Below are the code and all the weights of a small trained network. Each question names an input and a class and asks about switching units off, where a switched-off unit gives its printed mean instead of its output.

import numpy as np


def w(rows, s, z=0):
    codes = np.array(rows[::2]) - 128.0
    scale = np.full(codes.shape[1], s)
    scale[-1] = z or s
    return codes * scale


def f(y):
    return np.maximum(y, 0)


def log_softmax(a):
    a = a - a.max(-1, keepdims=True)
    return a - np.log(np.exp(a).sum(-1, keepdims=True))


def net(x, mask):
    res = np.array(x, float).reshape(1, 5) / 4 @ E
    y = f(res @ A[0][:, :-1].T + A[0][:, -1])
    res = res + np.where(mask, y, B[0][:, -1]) @ B[0][:, :-1]
    return log_softmax(res[-1] @ U[:, :-1].T + U[:, -1])


A, B = {}, {}
E = w([
[91,12,89,1,223,65,79,94],'x0',
[91,117,43,219,144,49,196,33],'x1',
[169,155,214,114,229,152,216,87],'x2',
[128,120,137,130,126,124,130,132],'x3',
[24,90,97,195,201,216,154,211],'x4',
],0.0064)
A[0] = w([
[142,123,81,148,14,108,58,145,147],'N0',
[164,219,162,228,39,162,188,151,143],'N1',
[140,174,59,204,111,36,194,4,80],'N2',
[61,124,116,187,191,231,151,208,2],'N3',
[184,137,208,101,198,142,210,78,18],'N4',
[239,148,170,67,73,31,113,25,82],'N5',
[84,95,61,142,42,116,41,169,25],'N6',
[165,200,143,215,44,184,156,168,55],'N7',
[155,164,200,156,208,183,218,116,94],'N8',
[85,121,45,158,43,125,63,179,58],'N9',
[154,192,148,191,56,161,174,134,30],'N10',
[58,126,44,249,145,95,214,91,98],'N11',
[254,191,193,83,23,64,97,69,49],'N12',
[167,197,192,76,75,236,71,222,48],'N13',
],0.0055,0.0053)
B[0] = w([
[174,199,136,166,156,72,193,132,201],'N0',
[155,75,73,91,197,110,62,50,253],'N1',
[153,59,216,48,43,174,128,218,223],'N2',
[14,81,43,194,105,184,183,191,178],'N3',
[163,189,128,147,187,1,232,197,161],'N4',
[40,99,53,182,125,185,157,176,209],'N5',
[180,197,151,138,189,6,231,172,166],'N6',
[132,65,67,70,210,83,64,75,205],'N7',
[167,196,133,153,150,52,192,175,191],'N8',
[177,195,160,148,173,33,220,175,176],'N9',
[112,56,59,71,197,82,91,90,176],'N10',
[174,67,204,48,42,172,128,212,231],'N11',
[9,80,50,197,127,188,190,203,204],'N12',
[153,45,204,50,47,142,162,213,204],'N13',
],0.0072,0.0068)
U = w([
[151,87,210,58,52,165,126,169,18],'0',
[36,123,71,220,121,185,149,145,33],'1',
[178,222,156,162,168,55,177,139,50],'2',
[127,80,75,56,202,97,45,61,45],'3',
[146,143,146,146,115,155,112,115,248],'4',
[159,201,182,191,99,207,55,45,226],'5',
[89,251,234,246,66,217,3,3,6],'6',
],0.015)

Each question gives the input, the list of numbers given to net, and the class t.
The units are the neurons (one row each of A and B). Each row of codes is followed by its name. A weight is (code - 128) times the scale printed after its matrix; where a second scale follows, it is the last column's (A, B and U).
mask holds one flag per neuron, in row order. A switched-off neuron (its flag False) gives its mean, the last column of its row in B, instead of its output. The means were averaged over made-up inputs and are rounded, as every weight is.
A unit's drop is (log p(t) with every unit on - log p(t) with that unit switched off) / (log p(t) with every unit on - log p(t) with every unit switched off).
The circuit of an input: a set's keep is (log p(t) with only the set's units on - log p(t) with every unit switched off) / (log p(t) with every unit on - log p(t) with every unit switched off). Starting from the 12 units with the biggest drops (on a tie, the unit counted first), units are removed one at a time, each time the one whose removal leaves the highest keep (on an exact tie, the one counted first), for as long as the keep stays at least 0.8.
units of the circuit, in order: the units of the circuit, biggest drop first
most important unit: the unit with the biggest drop
top k neurons: the k neurons with the biggest drops, biggest first
drop when u is switched off: that unit's drop, to one decimal
input [-8,2,6,2,-1], class 3: units of the circuit, in order	(N1; N7)
input [-1,5,-1,-7,6], class 4: top 4 neurons	(N11; N12; N5; N13)
input [0,-3,2,6,-8], class 1: units of the circuit, in order	(N12; N5)
input [5,-1,-3,-4,-5], class 1: units of the circuit, in order	(N5; N1; N12; N11)
input [-3,5,3,5,1], class 0: top neuron	(N11)
input [-1,5,-3,0,2], class 0: units of the circuit, in order	(N11; N2)
input [6,4,-2,4,-8], class 1: units of the circuit, in order	(N5; N12)
input [-2,2,0,0,-4], class 1: top 3 neurons	(N12; N5; N11)
input [8,8,-4,6,7], class 0: top 2 neurons	(N11; N1)
input [3,-4,2,-3,5], class 1: units of the circuit, in order	(N11; N3)
input [-5,8,-1,0,4], class 0: top 2 neurons	(N11; N2)
input [-8,-7,-5,-8,5], class 3: units of the circuit, in order	(N7; N1)
input [2,0,8,7,-8], class 1: units of the circuit, in order	(N5; N12)
input [8,-3,-8,-7,7], class 2: most important unit	N6
input [3,0,0,7,-3], class 4: top 2 neurons	(N1; N7)
input [3,6,-1,2,0], class 0: top 2 neurons	(N2; N11)
input [-3,-1,7,-7,5], class 2: top 4 neurons	(N8; N4; N12; N5)
input [4,-2,5,-2,-8], class 1: top 2 neurons	(N5; N12)
input [2,8,8,2,2], class 0: top 2 neurons	(N11; N2)
input [7,-4,-7,2,7], class 1: top 3 neurons	(N3; N1; N7)
input [-6,2,-4,2,1], class 3: top 3 neurons	(N1; N7; N10)
input [-7,8,8,-5,-6], class 0: units of the circuit, in order	(N2)
input [1,-3,-6,6,3], class 2: top 2 neurons	(N6; N9)
input [4,2,8,-4,-1], class 2: drop when N4 is switched off	0.1
input [-4,1,2,-3,0], class 3: drop when N10 is switched off	0.1
input [-2,6,1,-1,2], class 0: drop when N11 is switched off	0.3
